Rows, each with the band of its hidden value
[ -79    9  -29  247 -110 -117  147   69   52  214 -105   48 -309  -28
   -9   35   42   29   17  123  -52   16  -78  100  -36  131 -115  -24
  185  138   16  -45  -45   -9  -22  -76  126 -154   74 -160  -15    4
   33] | Z457
[  90 -164   27  196  231 -188 -205 -161  -33   78  -81  -62 -253   40
 -296  -40  -36  -70   31  103 -258  -28  -87  220  -61   46  150   90
   76   26  -54    1  -51  106 -100 -134  -44  -42  -55   44  -26 -167
    3] | Z14
[ -41  -90   87  124   62  -89  113  136   39  -13   65  111   -4  -93
   89  104  108   58 -102   32  135  -63   51  -72  -35 -162  -28  -19
  183  -23  122 -182  -36 -103  -16   40  230   41    5   30  258  182
  -36] | Z457
[-205  216   23   29 -292  253  107   52 -167  130   68   -6  101  110
  232    1  -29  185  170   90  188    5  -66   79   12  -53 -151  -87
  139   66  -72  -41    2  -60    4  -56   38 -241   37  -11  -83   79
  101] | z127
[-119  -12   79   68  -71  171   72  150 -166   20  168   77  141   13
  354  132   85  136   52   21  158  -33   46 -105   37 -137 -128  -93
  150   49   12 -113   16  -67    8   12  210  -21  -70   55  245  196
  101] | Z457
[ 121 -256  -75   49  322 -250  -62  -92  151  -41  -82 -100 -210   70
 -252   44   17  -39  -69  -85 -265  125  -88  116   -9   88   71   30
    2   27   -9   43  -91   37    1  -70  114  -57   -4  -32  -39 -128
  -66] | z845
[ -26   56  132 -246   98   73  -40  -39   -1 -143   18 -191  393  131
 -313   62 -142  120  -82 -146   82   57 -135  123    9 -265  120  -14
   -5 -225  -72   11  -18 -146  113  -60  -11  -65  -80  304  -40  -75
  -95] | z845
[ -31    8   26  142  -50  -41 -125 -214 -184   64    7  -28  -99   87
  -15  -66  -51  160  214  102  -95   80 -147  170  -37   91   96   45
   36   92 -131  -18  -84   42  -60 -130  -51 -182  -52   19  -96 -132
  102] | z400
[  -9 -316  -57   70  327 -254 -183   14   92  -82   -6  -68 -281  -18
  -75   12    1  -17    8  -41 -235  131  -68   10  -26  161  120   58
 -115   22   22   51  -68  -14   20  -34   70   12  -49   15  120  -61
  -33] | z400
[-128 -117   64    7   20 -117  -22  123  -56  -44   41 -133   31  -16
  -52  139  -53  190    9 -122 -113  262 -231 -108   22  178   83  -35
 -157   46  -87   82  -23 -199  238  -47  128    7 -136  116  212  -55
   11] | z400
[ -90  -80  -14  -80  159   70   40  186  125  -57   54  -16   39   33
   75   51   33  -37  -94  -33  126  -79   91    4    2 -206  -95  -46
  109 -109  114  -58    3  -69  -16   45  135  -38   60   51   84  168
  -74] | z127
[  29 -158  -83   89  143 -132    4  -29   66   33  -34  -66 -200   76
  -58   49   35   26   15  -40 -188  131  -87   73    7  134  -26  -18
   30  111  -36   37  -67   21   14  -65  133 -113   15  -95  -37  -65
   -1] | z281
[  26 -239  -59  -70  321   40  -88   92   63  -45   11 -100  -40  127
   20  129   10  -91  -58 -116 -171   24   34   39   79  -48  -82  -64
   27  -21    0   91   13   61   10  -56  132  -23  -81   61   78   -7
   19] | z281
[-202  -44   62   28   34   53 -194   71 -141  -86  187  -16   20  -20
  172  -90  -20  124  144   98  138  -17   -6  -31  -74  -72  121   51
  -62  -54   26  -89  -15 -121  -20   36  -25  -18   -7  131  153  132
   -4] | Z14
[ -84  -53   10   70  -63 -180   93   87   32  112 -130 -179 -124   22
 -246  157  -86  140  -20 -110 -243  307 -318   24   34  308    6  -56
  -87  119 -135  159  -28 -148  254 -133  116 -105  -89   -2   31 -186
   16] | z845
[-191   57   53  366 -201 -154   -8  151  -73  302  -65  -69 -375  -94
 -196  -48  -25   33   61  220 -104   32 -196   72 -115  258   37   39
   60  168  -32  -16   30 -131   72  -77    7  -66   74  -97   68  -20
  -18] | z952
[  85  107   91  -33    6  181   83  -77  -63  133  -96  -93  220  201
 -243  134  -68  -16  -73  -22  -34  -95  -57  257   63 -258 -108  -89
  286  -59 -108   10   22   84  -31 -165   53 -147  -80  137 -133 -111
   45] | z127
[ -48 -153    7  190   80  -25   21  133  -30  110    7   75 -202  -23
  182  122   77  -23    4   65  -78  -41   37  -11   26   27 -123  -49
  158   95   37  -37   -1   41  -40  -52  178  -17  -59  -42  202   77
   93] | Z457
[-173  -85  -57   80  -86  -60  128  212    3   41   60  -69 -115   -8
  180  126   53  177   41  -82  -56  257 -157 -153   32  252  -97  -94
  -76  176  -34   51  -24 -174  199    4  235  -79    0 -107  151   69
   26] | z281
[-179   47   96  353 -221    4  -55  123 -263  239  100  -19 -181  -54
   68   -7   30  121  143  206  -31    9 -134  -28  -73  163   18    0
   72  200  -71  -69   47 -109   52  -53   67  -20  -10  -41  191   67
   71] | z952
[-205 -172  -50 -338  369  180 -279  114   81 -391  285  -23  184   68
  352 -157   -9   20   78  -46  311 -112  236  -52  -38 -364   81   54
 -129 -306  190 -100  -34 -101 -115  164  -42  -24   81  217   88  291
 -115] | z845
[ -93  -52   70  -85  231   45  -40  201  198   56 -157  -23  -70    8
 -204   55 -115 -227 -175   55   48 -250  106  212   -1 -291  -73   -6
  199 -269  142   15   50   18  -84  -77  -49  -32  -17  203   44   23
  -56] | Z457
[ -70  161  114   49 -161  184  118    7 -131  101   39   43  186   74
   69   62   -1  109   31   83  196 -111   -3  110    0 -242 -101  -63
  266  -26  -24 -126   -1  -25  -49  -64   86 -134  -12   83    7   80
   58] | Z457
[ -90  166  155  158 -165   33   -4   -6 -163   91  106  -57  128    3
 -182  -69   -5  138   27  149  165  -74 -103   83 -120 -162  112   37
  146  -11  -29 -175    5 -157    7   -7   21  -43   67   88   33   78
  -82] | z952
[-271  -29   70  151 -159   -8  -78  143 -231  -66  275   24    7 -103
  357  -34   63  302  204   83  168  144 -106 -223  -75  119  105   11
 -130  116   -5 -127  -32 -242  104   82  116    9  -13   27  299  204
   34] | Z14
[  31 -258  -97   41  320  -17  -42   57   87 -124  155   79 -109   34
  268    9  177  -50  -22   -1   42  -82  195  -49  -13 -155  -72  -11
  121   11  144 -140  -57   51 -145   88  223   -3   85  -79  124  221
  -42] | z127
[   0   77   57  -76    5  170   94   18  -30   23   24  -65  241  146
  -60   97  -12   53  -58  -46   93  -50  -16  115   36 -250  -96  -82
  197  -64  -36  -45    4  -22    2  -55  110 -116  -13  103  -46   33
   -5] | z127
[-141  -90   88  -37  169  -72 -133  184   59  -68   34 -134   20  -43
 -219    1  -76  -11  -88   -6   18   -5  -73    8  -60  -87  136   39
  -68 -151   56   -3   24 -180   94   11   -3   61  -18  196  162   43
 -129] | Z14
[-164   -7   44 -154   94  124 -195   -9  -73 -138  109  -75  141   86
   72  -79 -109   99  124   12  128  -18  -11   90  -25 -166   96   32
  -60 -165   -5  -14  -25  -71  -27  -18  -98 -105  -33  212   -8   36
   -5] | z400
[-178  -22   38 -109   80   17 -152   36   -8 -100   49  -95   37   36
  -31  -66 -112   87   81    7   75   36  -70   73  -43  -65  110   41
  -87 -137    3   12  -32 -114   27  -20  -82  -93  -13  172    4    3
  -39] | z400
[-278   34  -82  165 -280    3  133  178  -87  115   89   -4 -209  -19
  362   23   51  254  200   46   42  238 -154 -127   -7  321 -126  -80
  -59  247  -43   11  -40 -165  136    5  168 -185   68 -193   70  107
   90] | z281
[  99 -354 -142 -157  611  -34 -250  -31  233 -194   19  -62 -157  140
  -37  -57   22 -241  -74  -57 -123 -137  213  163    3 -225   13   49
   37 -181  140   14  -47  158 -200    9   17  -35   51   60  -62   38
 -101] | z281
[-123   72   13   75 -183    5   31  -57 -141   78   18  -75  -17   79
   41   22  -47  235  169   12  -35  194 -211   58   -2  160    3  -31
  -14  123 -139   27  -57  -84   91  -98   43 -196  -32  -12  -54  -81
   80] | z845
[-149 -170  -41  -34  212 -122 -184   50   81 -152   78  -41 -154  -23
   51 -103  -28   46   76   20   24   53   -9    7  -72   19  130   78
 -124  -87   79  -26  -67  -97  -18   38  -17  -49   48   62   62   65
  -75] | z400

[ -22 -187  139  155  -40    9   30  -24    7  184  108  -50  106   84
  -86  156   94  -72 -162  107   57 -138   65   79 -102  -52   80  223
  -63  -41  -48  -56   50  -14  -80 -207  -54  138 -125  -55 -134  -73
  -29] | [74]
[  49  -73  113   22 -101   -7  -75  -28  -16  -56   70   72    2  -52
 -120   -6  -87 -143   24 -152  -19    7  -87   19   10   81  179   36
  -62   47  -93 -129  -32  -85  -93 -110  -30  119  -26  -81  -42 -114
    1] | [77]
[  55  -84  -21  -29  -65   81  -82   -6  133    5  203 -213   71  -43
   86  102   42  -13  -67  -75  -50 -100   71  138  120   95  135   99
 -242   43  -17  -67   46  -88  -35 -193  -67   31   42   50  -93    8
   22] | [74]
[ 159  -15  -86   85    7  -34   89   39   34 -154   62  143   27 -126
   46   23   10  -31  107  -24 -150 -107   24   39  -76  109   65   57
  -64  -51  -39 -124  -39  160    8  -90   12   73   42 -114  -51  -42
  172] | [77]
[ -33  144  -84   19    5  172   90  283  -42  136   93 -122   79  211
 -328  250 -126   98 -246  396  355   47  299   76  -56 -235  -84   91
  314  273  187 -162  266  -57   11  -52 -228  149 -354  149 -145  -36
   49] | [71]
[ 149  -40 -157   52  -43   60  -58   60   91 -133  185 -224   -9 -184
  -93   68   31  -14   55  -35   42   60  157   62   82  154  168  109
  -93  258   60 -107  223 -160  110 -236 -175   59   17  176 -203   29
   64] | [72]
[  69  239 -239 -108   47 -119   54  129  -46  -81   26  -12  202 -165
   59   72 -245   77  -81  120   15  107   59  147  206  232 -240 -237
  171  144   32  -52  246  -65  -35  218  -69  -43  -24  151  -10  160
   80] | [71]
[  18  -53  -21    9  -74    3  -26   10   16   85   45 -101   59   13
   -5   71   14  -74  -47  -58   22  -73   51   97   31   84  143   10
 -134  -10  -17  -90   30  -45  -11  -93  -31   97    0   -8  -71  -48
  -45] | [72]
[ -14  174 -219   82   20   80  110  301  -82  168   65 -222   49  208
 -165  165  -72  156 -243  408  377   36  318  127   31  -68 -111   37
  255  203  219 -111  289  -47   47   36 -162   48 -233  174 -117   14
   48] | [62]
[ 134   75 -176   96   32 -133  143   85  -79  -91  -89  173   75 -154
  -65   33  -53  -43  107   57  -33    2   71   14  -99  153  -21  -79
  128   22    6 -119  104  118   78   41  -23  108  -22  -32  -76   -1
  101] | [77]
[ 108  -83 -217  126  -37   43   46   65   81   97   89 -246  -19   40
  120   82  181   25   -3   27   34 -179  204  137    5  116  213  108
 -256  -89   83  -85   32   91  119 -164  -12   54   98    0 -110  -31
   14] | [72]
[  81  202  -61  -69  -43 -149   76   78 -182 -227  -74  382   78 -165
 -278  -14 -411 -174   77  -46   24  205 -154  -18  -16   99  -52 -285
  310  140  -86 -189  104   12  -77  236  -58  158 -132  -81    8  -61
   52] | [63]
[ 155   90 -293  -15   35  -52  159   70   43 -146  120   38  124 -160
   39  129 -109   -3   29   97  -72  -34  102  140   28  105  -31  -94
  -18   11   24 -108  152  166   46   53  -63   67    2   13  -88   88
  123] | [72]
[ -15    0 -125   -9 -126 -205  -57  -63 -157  165 -104  -97   62  -39
  -72  -27 -168 -203  -39 -154  157  111  -77  125  167  281  177 -274
  -70  -38  -53  -60  125 -155  -20  180    6  109   57   15  -17  -26
 -274] | [72]
[  13 -191  147  196  -70  -37  -82  -23  -26  129  -10 -106   18  -38
  -99   19  178  -93  -12  -69   53  -52   61  -16  -74  135  177  206
  -76   75  -43  -56   62 -183   23 -286  -53  110  -19   27 -156  -95
  -39] | [72]
[ -19   82   44  -21   41   17   76  122    8   79   50   58  195   74
   78  148  -46   89 -176  188  -33 -140   82  109   -5  -24 -198   39
   88  -24   -4  -67   18   64 -126    7   -8   20 -123  -32    3   17
  137] | [71]
[   8 -195   91  167  -66  -87  -23  -73  -17  188   -9  -75   51   19
   73   21  170  -97  -42  -82  -24 -165    6   69  -46  155  169  128
 -203 -141  -80  -30  -46  -28  -29 -171   53   86   59  -90  -72  -83
  -71] | [72]
[ 303  288 -568 -104  -26  -48  116  143   -6 -488  222   62  -50 -309
 -109   -2 -441  -44  173  -22   30  248    6  139  215  234   74 -337
   77  218   70 -213  275  112  100  257 -137   36   72   72  -65   78
  144] | [63]
[ 252  211 -375 -144   47   43  174  128  110 -431  238  163   83 -256
  -20  131 -274   17  135   65 -164   42   79  123   59   35  -40 -141
   32  128   39 -196  138  236   36   79 -120   68  -21    8  -73  102
  279] | [77]
[ 255  162 -196 -216  -13   71   30   45  177 -539  311  205   44 -301
  110   23 -290  -16  176 -169 -336    0 -101  109  150  114   22 -118
 -133   82  -81 -191  -41  168  -91   20  -44   -3   96  -83   17   49
  323] | [63]
[ -81  -69  310    4  -22  112 -173   72  148  146  137 -219  101  157
  502  -33  303  212 -194  -67 -221 -369   37  123  137  157 -101  285
 -320 -120  -64   28 -250 -125 -219 -286  143 -203  129  -45   76  -20
  244] | [62]
[ -34 -228  171   72  -62   28    8  -97   93  210  161  -61  122  146
  185  134  145  -63 -173  -17 -117 -320  -20  166  -33  -25  124  197
 -328 -280 -120  -31 -166  111 -172 -184   82   75   18 -197  -19  -82
  -19] | [74]
[ -61   94   16 -129  -56 -106  -52   12  -81  119  -34   -7  203  -23
  -26   78 -224  -70 -157  -23   61   62  -55  128  166  144  -87 -209
   71   42  -63  -49  113 -158 -136  162  -30   55  -68   48   22   34
 -111] | [71]
[ 154  145 -198  -17   76   68   62  179   84 -251  270  -73  141 -227
 -144  185 -177  128  -69  259   43  138  196   90  101   37 -193   75
  228  396   96 -104  376 -102   19  -89 -253    7 -163  250 -194  157
  240] | [71]
[  30  -26   17   80  -74  -69  -37   35  -92   67  -96   13   10  -33
 -144   -9  -12 -117   36  -79   84   30   24   -9  -36  140  146  -20
   32   66  -18 -114   54 -108   25  -67  -36  133  -29   -6  -72  -98
  -57] | [77]
[ -85  -51  121    3  -53 -174   16  -70  -99  245 -134   97  201   51
  106   52  -21 -120 -124  -65  -57 -142  -96  107   -2  143  -23 -115
  -73 -228 -136  -20  -78   15 -139   92  109   88    4 -142   51  -46
 -119] | [74]
[ 131   45   28  109  -11   14   19  137  -32 -165  -61  185  -34 -107
 -110  -33   25  -18  147  -49  -60  -27   51  -93 -152   90   58   86
  118  126   -5 -170  -25   18   61 -164  -32   95  -34  -60  -65 -128
  205] | [63]
[ -47 -127  169   79  -34  121  -81   62  106  247   95 -229   76  185
  215   92  243  111 -191   44  -23 -289  131  113   21   27   39  267
 -219  -98    3  -23 -112  -56  -93 -269   38  -26   13  -31  -26  -70
   64] | [71]
[  42   99   24 -164  -73  116  -43   96   43 -145   89   76   53  -46
 -170   91 -180  -77   20  -84  -24   35   22   25   20  -57   88  -47
   32  179  -11 -191   18  -57  -55  -74 -120  143 -126    4  -48  -64
   92] | [77]
[  18  -73  198  -81 -119  -20 -172  -76   32  -55   23   59   43  -94
   69  -64  -37 -137   55 -322 -176  -58 -158   25   91  183  166  -14
 -200  -19 -156  -96 -155 -138 -137 -122   45   52   92  -97   30  -97
   10] | [77]
[-109  146  -85 -101  -79 -148 -137   73  -88  291 -102 -298  105  150
  441 -119  -16  101 -205 -108   59 -107  -25  239  375  413  -77 -266
 -207 -176    0   39  -52 -176 -133  246  178 -189  211   39  167   53
 -106] | [62]
[ 149  -54 -208  153  -40  -61   43   37   -4   -6   14  -81  -55  -63
   55  -17   78  -38   93  -49   11  -78   90   75    3  212  201   20
 -153  -69   29 -101   26   77  100  -75   15   60  119  -41  -75  -53
   14] | [77]
[ -58  108   27 -136  -72 -211 -145  -26 -129  105 -174  -30  205 -168
    0  -27 -199 -106  -61 -182   27  152 -104   71  229  351  -77 -307
   78  115  -94  -17  150 -322  -80  173  -11   19   33  128   22   58
 -168] | [74]
[ -94 -194  280  169  -83    1  -48   -5  -67  284  -67  -31   64  143
 -166   89  162 -118 -128   10  113 -123   55  -17 -168  -39  143  217
  -12   -5  -56  -73  -15 -130  -52 -259  -34  182 -147  -61 -116 -164
  -92] | [72]
[ 210   64 -236   65    7  -24   74   94   20 -259  107   55   -4 -231
 -108   34  -97  -23  144   16  -30   74   89   30    1  148   72   -5
   55  168   37 -149  167   46   95  -63 -115   79    1   49 -132   17
  157] | [77]
[ -55  -41  134  -17  -45  -54  -56  -10  -12  181  -43  -29  166   27
   85   70   22  -40 -124  -50  -42 -118   -9   85   43  116  -16    0
  -69  -65  -77  -32  -26  -90 -108  -51   31   51  -12  -30   -1  -28
  -42] | [74]
[  -8 -144  199  -48  -80   97 -107  -49  140   50  142  -79   91   22
  151   77  127  -46  -62 -166 -180 -227  -12   91   23   33  142  164
 -305  -78 -103  -71 -151  -43 -121 -265   23   50   44  -89  -31  -73
   59] | [72]

[ -48  -51   31   52  125  -66   36  -14   26   -7   56  -65 -147  130
  -60   24   86   62  102   22  -34   49   79  -63  150 -129  -71  150
   17   47  -39   29  -29   59   37  -91  223   82   31  -21  -28  104
  -46] | z59
[  -4  -23   55  -23   60  -96   -7  -29   29   35   55    3  -98   20
  -99   17   40   45   98  -19  -38  -21   92  -74   91  -20  -30   89
   13    7 -116   40  -75  107   -7 -108  166  124   85  -19  -44   72
  -59] | Z183
[  13   43   97  -76  -36 -131   -8  -99  -36  -84   34   55   57  -32
  -79  -24   35  149   46  -52  -27   12  -71 -152   -4   17  -59   90
 -150  -11    6   19  -67   91   41  -64  -50  -28   77  -81  -21  -82
  127] | z70
[ -54   95   27   18  -42  -27  -10 -118   22   90 -123  103   37 -112
  -80   58   96   68   98  -67  -20   26   53  -15  -41  -38   -6  -29
  -63  -72  -32  -16  -66   39  -48 -114  -16   62   89  -66    2   47
   16] | z70
[ 114 -116   54   98  120  259 -369   16 -267   36 -105 -153   21    5
  131   31 -171 -134 -518   38 -288  176   50   66   37 -335 -126  -78
  131  350  -68   48  406  -93 -211  199   87   27  -58  179 -250  270
 -334] | z776
[  37  -24  138  -41   65 -139   90  -63   24 -112  122   -5  -36   54
  -87   30   47  174  150  -33   10   54  -44 -190   73   45  -74  132
 -129  -13  -25   24 -132  148   81  -73   44    1   69  -29  -16  -22
  136] | z352
[  11   43   63  252   44  -65   52  -67  -35  -64   -8  -35  -24  204
   62   63  177   41   75  126  122   91  -53   -4   73 -309 -116   70
  -17  -53   29  -11   29  -97   48 -104  178   -6  -80  -37   97  136
   13] | Z257
[  47   20  112   96  -13  -86   -3  -46   97   15   10   -2   43  -54
  -64   33  101   43  155 -109   -3  -21   45  -34  -72  -79   15   17
 -109 -100  -36  -52 -139   51  -23 -190   14   51  -10  -86   99   61
   14] | z537
[  -4   22   69   71  -23  -44    8  -55  119   13  -64   13   44  -68
  -82    7   97   66  147 -139   -9  -21    9  -38  -98  -53   22   11
 -117  -79  -18  -44 -159   34  -31 -159  -20   52  -33  -54   76   22
   30] | z537
[  19   -1   90   16   62 -176   90  -85  -45 -175  142  -11  -10  167
  -38    4  139  158  145   33   71   45 -155 -104   72 -106 -119  156
 -140  -42   91  -32  -52   -2  143  -52   83  -81   51  -67   52  -43
  154] | z385
[ -62  -52   -7 -111   50 -109  -54  -20  -38  -61   44  -30  -99   81
 -101 -105    7   90   -9  -16  -86  -39  -24 -120  116  -46  -70  189
  -20  123  -37   70   -9   71   45  -24  148   59   51  -31 -105  -56
  -19] | z59
[  76   60  126  122 -103  -78  -54  -43   58   -7  -64   22   82  -47
  -24  -28   36   39   28  -46   31  -51    0 -111  -82  -82  -14   16
  -85  -62 -125   51 -130   56  -68 -181   -1   79 -105  -48   65   21
    5] | Z257
[-106   50  -24   15   74  -82   51 -127  -97  -38    0   40  -53  126
  -34   47  162  110   79   72   17  104  -51    0  121 -178 -114  103
  -42   -4  116  -34   78  -52   97  -14  119  -46  131  -82  -17   34
   66] | z70
[ -34   -9   37 -142   24 -147    0  -77  -68 -114   70   28  -30   60
  -97  -71   24  153   27  -10  -37   -7 -103 -156   87    9  -90  160
  -95   63    9   46  -27   76   84   -1   54  -11  105  -49  -84 -106
   97] | z352
[ 113 -104   46   79  132  209 -349  -22 -301   -6  -45 -139   66   16
  130   47  -99 -119 -464   23 -273  188  -23  135   10 -373 -126  -86
   69  294   56  -50  445 -158 -147  218   46  -61   12  116 -196  240
 -271] | z537
[  48  178   35  219 -187  -61 -126 -110  -30  132 -191  140  133  -69
   33   17  130  -95  -16   65  122 -101    7   97 -125 -239   -3 -136
   36 -163 -131   12    4 -126 -129 -190   60  119  -44  -74  117  114
 -116] | Z257
[ -21  -28   97   27  145 -120  180  -85    0 -151  129  -34  -90  183
  -52   80  138  205  206   37   61  147  -80 -144  144  -62 -127  170
 -118  -18   83  -17  -78   70  151  -39  112  -60   71  -28   12   20
  177] | z70
[ -68   33  -13  -55  -31  -15 -125  -45   38  175 -118   65  -44 -154
 -122  -13    4  -17    7  -92 -129  -66  181  -10    3  -12   38    3
   42   24 -148   45  -39   98 -117 -129   82  181   97  -53  -83   71
 -145] | Z183
[ 106 -117  223  -92   19 -155   25   43  107 -252  159 -126   -1   35
 -111 -140  -97  233   56 -154  -75  -21 -100 -392    9  136  -57  259
 -239  113  -87  111 -259  269   66 -100  -44   -2 -138   -8  -39 -169
  183] | z776
[ -32  -32   40  -30   52 -153   17  -57  -58 -202  104  -60   -4  160
  -46  -90  104  155   52  -14  -13   26 -178 -110   64 -149 -111  210
 -161   54  144  -30    0  -19  146  -16   60 -107    6  -96   12 -104
  138] | z537
[ -93  -52   18   62  179  -28   79  -32   29   21   43  -70 -178  130
  -62   85  112   76  133   22  -54  126  129  -36  183 -143  -71  141
   24   47    7   -4    1   63   46  -81  224   66   79  -36  -37  151
  -33] | Z183
[  65   21  139   -1  -16 -160   22  -73    4 -115   97   14   58   16
  -61   -8   73  134  113  -54   19    4  -84 -135  -17  -27  -56   97
 -168  -58   11  -15 -112   76   62 -109  -14  -34   28  -85   52  -48
  127] | z385
[ -40    4   71 -122  -76  -50   -3  -78   61 -141  -91   26  106  -98
 -119 -126  -20  214   19 -199  -79  -11 -165 -229 -119  100  -23  104
 -248   55   40   34 -179  105   17  -38 -198  -53  -53  -34  -41 -210
  197] | z385
[  -7    7   90   43  100 -143  151 -101  -30 -159  125   -8  -41  177
  -37   64  163  186  194   49   88  113 -125 -106  107 -104 -128  150
 -133  -50  102  -37  -58   19  153  -47   95  -79   65  -51   45    2
  177] | z385
[ -46  -14   23   20  -45   -1    9  -51  164    8 -133   16   51  -84
 -103  -71   42   52   71 -200  -60  -78  -22  -49 -156    4   51  -14
 -102  -41  -26  -15 -175   -1  -73 -138  -81   65  -53  -13   56  -56
   23] | z537
[ -36   98  -38  -34  -45 -152  -69 -136 -146    0   -3  119   27   50
  -44  -19  139   29   23   77   49  -58 -103   59   36 -158  -84   32
   -9  -55   30  -23   83 -102   45  -31  114    4  156  -86   -5  -13
  -14] | z385
[  17   55   17  -47 -126 -123 -187  -45  -67   26  -51   63   46  -51
  -64 -132  -11  -12 -110   -7  -48 -152  -12  -62  -24  -79  -27   57
   -2   32 -134   88    3   16  -67 -100   71  104    9  -67  -45  -49
  -95] | z776
[ 256  -90   68  178   58  285 -356  -31 -342  -48 -151  -73  126   84
  215   52 -154 -173 -565  137  -73  122 -240  137  -84 -359 -177 -256
  176  267 -119   47  406 -283 -240  327   68   10 -126  384 -214  270
 -336] | Z257
[  66   62  138  195  -89  -27   24  -51  122  -11 -118   18   90  -37
  -12   13   65   59   86  -65   76   -8  -16 -112 -120  -80   -5  -22
 -103  -97 -109   36 -186   36  -78 -195  -36   72 -158   -8  107   45
   46] | Z257
[  71  -28  137  -39  -52 -124  -67    2   47 -104   43  -36   28  -22
  -83 -114  -49  111   -4  -96  -54  -70  -40 -229  -22   28  -34  143
 -130   56 -118   96 -154  152  -12 -118   -2   57  -87  -33  -24  -91
   52] | z776
[  46  111   41  218  -67 -137   -6 -102  -84  -39  -29   64   48  165
   60   16  186   -7   45  165  194  -31 -125   42   13 -295 -104    6
    8 -123  -23    2   34 -158   26 -114  167   21  -41  -53  122   79
  -11] | Z257
[ -31  -19    4   42   81  -90    4  -30    2   33   40   -8 -131  114
  -65   20   96   18   95   52    9  -18   65  -12  126 -126  -61   99
   65    3  -86   34  -20   15   11  -95  248  120   63   -6  -23  108
  -94] | z59
[  69   17  107   65   20 -171   35  -66    3  -79  121    8   12   79
  -44   31  141   74  171    3   81  -19  -67  -38   13 -110  -58   75
  -97 -104    2  -50  -87    4   71 -126  100    0   42  -70   91   31
   57] | z537
[ -25   19   82  169  175  -87  225 -112   17  -55   99   -6 -110  204
  -12  202  242  143  298   95  134  193   -6  -14  152 -166 -121   84
  -51 -122   85  -76  -56   -4  131  -91  190  -28   98  -28   85  169
  116] | z70
[   0   35  111  -22  -17  -68   36  -91   44  -47  -22   41   51  -72
  -86   21   46  159  108 -105  -29   52  -22 -154  -37   37  -31   57
 -165  -31   -6    5 -136  120   11  -97  -78   -2   34  -58   -1  -37
  132] | z70
[  62  -35  129  -55  -41 -117  -80    5   47  -71   45  -32   10  -40
  -93 -105  -58   93   -9  -99  -81  -74    3 -213   -9   39  -22  134
 -103   63 -135   97 -140  165  -27 -123   18   79  -52  -34  -40  -67
   16] | z776
[  74 -103   53   58  108  157 -350   -3 -257  -22  -26 -166   65   -4
  102   -8  -93  -93 -433  -24 -314  164   23   85   15 -368 -102   -8
   10  300   90  -52  402 -105 -115  148   25  -74   -8   14 -166  180
 -227] | z537
[ -35   18   24  -87   25 -132    1  -88  -60  -42   43   52  -42   46
  -90  -16   65  110   64   15   -7   -6  -50  -86   87  -27  -75  107
  -45   12  -16   25  -20   51   58  -31   96   28  127  -47  -60  -32
   45] | z352
[ -50   -4   44  240  125   39   -7  -30   -9   62  -36  -97 -102  121
   39  110  127   -6   17   65  -59  167  177   32  130 -323  -78   78
   43   40   14  -14  100  -20  -24 -125  205   46  -31  -62   23  249
 -102] | z776
[ -17   -1   57   36   -5   -6  -53   -9  125  118  -89    4  -50 -109
 -109    8   11   16   80 -115  -85  -38  167  -71  -16   -6   34   26
   -1    0 -167   51 -144  131 -109 -176   77  178  -14  -14  -24   93
 -100] | z59
